Below is a small trained network, with its code and all its weights. Each question gives an input and a class and asks what happens when units are switched off, that is, made to give their printed mean instead of their output.

import numpy as np


def w(rows, s, z=0):
    codes = np.array(rows[::2]) - 128.0
    scale = np.full(codes.shape[1], s)
    scale[-1] = z or s
    return codes * scale


def f(y):
    return np.maximum(y, 0)


def log_softmax(a):
    a = a - a.max(-1, keepdims=True)
    return a - np.log(np.exp(a).sum(-1, keepdims=True))


def net(x, mask):
    res = np.array(x, float).reshape(1, 6) / 4 @ E
    y = f(res @ A[0][:, :-1].T + A[0][:, -1])
    res = res + np.where(mask, y, B[0][:, -1]) @ B[0][:, :-1]
    return log_softmax(res[-1] @ U[:, :-1].T + U[:, -1])


A, B = {}, {}
E = w([
[186,52,223,109,66,107],'x0',
[233,65,93,95,238,122],'x1',
[76,116,167,190,191,11],'x2',
[129,126,128,131,127,128],'x3',
[127,163,199,202,210,226],'x4',
[130,130,128,129,128,127],'x5',
],0.012)
A[0] = w([
[88,101,129,154,166,89,166],'neuron 0',
[167,127,97,125,80,186,83],'neuron 1',
[164,146,105,80,98,205,197],'neuron 2',
[131,117,88,83,92,40,55],'neuron 3',
[102,177,47,158,179,153,3],'neuron 4',
[155,96,153,84,176,118,95],'neuron 5',
[170,153,113,113,98,146,144],'neuron 6',
[179,70,252,121,93,141,64],'neuron 7',
[143,109,100,62,154,93,111],'neuron 8',
[153,87,146,114,82,100,99],'neuron 9',
[91,155,154,158,72,138,84],'neuron 10',
[99,121,160,146,169,80,109],'neuron 11',
[148,157,158,176,147,126,199],'neuron 12',
[116,166,56,106,132,95,115],'neuron 13',
[118,150,221,169,180,200,9],'neuron 14',
[159,105,135,100,174,130,26],'neuron 15',
[114,142,154,140,165,52,149],'neuron 16',
[151,129,162,126,189,158,131],'neuron 17',
[127,104,168,140,134,94,161],'neuron 18',
[150,113,111,125,104,191,101],'neuron 19',
[200,90,93,141,183,128,11],'neuron 20',
[66,161,186,128,64,134,37],'neuron 21',
[98,130,91,129,151,138,180],'neuron 22',
[104,158,131,125,160,156,156],'neuron 23',
],0.017,0.0037)
B[0] = w([
[45,143,198,95,181,188,197],'neuron 0',
[79,98,137,48,155,174,201],'neuron 1',
[75,96,160,108,167,225,232],'neuron 2',
[176,46,180,121,9,144,240],'neuron 3',
[223,229,175,123,187,55,218],'neuron 4',
[89,142,77,187,128,77,199],'neuron 5',
[65,96,159,104,158,185,180],'neuron 6',
[239,255,141,81,195,63,253],'neuron 7',
[95,114,103,194,75,90,209],'neuron 8',
[201,182,171,107,124,64,206],'neuron 9',
[39,145,44,213,125,116,205],'neuron 10',
[52,147,133,55,181,234,198],'neuron 11',
[105,88,171,109,91,124,183],'neuron 12',
[253,147,193,98,98,59,200],'neuron 13',
[172,27,197,141,4,49,232],'neuron 14',
[105,139,61,209,152,124,185],'neuron 15',
[17,90,150,74,171,247,210],'neuron 16',
[140,71,140,209,34,95,194],'neuron 17',
[143,130,146,54,194,197,183],'neuron 18',
[67,133,141,62,187,224,186],'neuron 19',
[71,101,28,200,162,88,223],'neuron 20',
[91,131,29,248,157,57,225],'neuron 21',
[204,162,139,92,126,101,175],'neuron 22',
[165,129,155,134,106,110,175],'neuron 23',
],0.0088,0.018)
U = w([
[73,99,170,58,173,208,120],'0',
[154,47,178,108,14,98,253],'1',
[203,230,167,88,173,84,57],'2',
[82,112,9,176,129,98,57],'3',
],0.016,0.0042)

Each question gives the input, the list of numbers given to net, and the class t.
The units are the neurons (one row each of A and B). Each row of codes is followed by its name. A weight is (code - 128) times the scale printed after its matrix; where a second scale follows, it is the last column's (A, B and U).
mask holds one flag per neuron, in row order. A switched-off neuron (its flag False) gives its mean, the last column of its row in B, instead of its output. The means were averaged over made-up inputs and are rounded, as every weight is.
A unit's drop is (log p(t) with every unit on - log p(t) with that unit switched off) / (log p(t) with every unit on - log p(t) with every unit switched off).
The circuit of an input: a set's keep is (log p(t) with only the set's units on - log p(t) with every unit switched off) / (log p(t) with every unit on - log p(t) with every unit switched off). Starting from the 12 units with the biggest drops (on a tie, the unit counted first), units are removed one at a time, each time the one whose removal leaves the highest keep (on an exact tie, the one counted first), for as long as the keep stays at least 0.8.
circuit, biggest first: the units of the circuit, biggest drop first
k most important neurons: the k neurons with the biggest drops, biggest first
drop of u: that unit's drop, to one decimal
input [0,7,5,6,5,4], class 3: circuit, biggest first : (neuron 20)
input [-6,8,4,-4,-8,6], class 1: 2 most important neurons : (neuron 3; neuron 13)
input [0,-4,0,-5,4,5], class 1: 3 most important neurons : (neuron 14; neuron 20; neuron 15)
input [-7,-5,7,3,2,8], class 0: 4 most important neurons : (neuron 16; neuron 7; neuron 11; neuron 0)
input [3,6,6,2,4,-5], class 0: 3 most important neurons : (neuron 16; neuron 11; neuron 21)
input [-3,-4,-8,6,-8,-4], class 0: 4 most important neurons : (neuron 2; neuron 14; neuron 1; neuron 19)
input [-8,-8,-2,-5,2,-2], class 2: 4 most important neurons : (neuron 4; neuron 20; neuron 13; neuron 22)
input [-7,2,7,-8,8,2], class 1: 3 most important neurons : (neuron 14; neuron 17; neuron 7)
input [-1,2,6,3,-5,-7], class 0: 2 most important neurons : (neuron 16; neuron 14)
input [6,6,2,-7,-5,-4], class 2: 3 most important neurons : (neuron 7; neuron 9; neuron 14)
input [6,6,-5,5,8,4], class 1: 2 most important neurons : (neuron 14; neuron 17)
input [-3,4,-4,3,-5,2], class 1: 3 most important neurons : (neuron 13; neuron 16; neuron 11)
input [-5,4,-1,1,7,-7], class 1: drop of neuron 14 : 0.6
input [-1,-4,3,8,-2,-2], class 3: circuit, biggest first : (neuron 21)
input [3,5,1,2,6,-5], class 1: drop of neuron 14 : 2.2
input [-6,4,-1,-7,-8,-2], class 1: drop of neuron 3 : 0.7
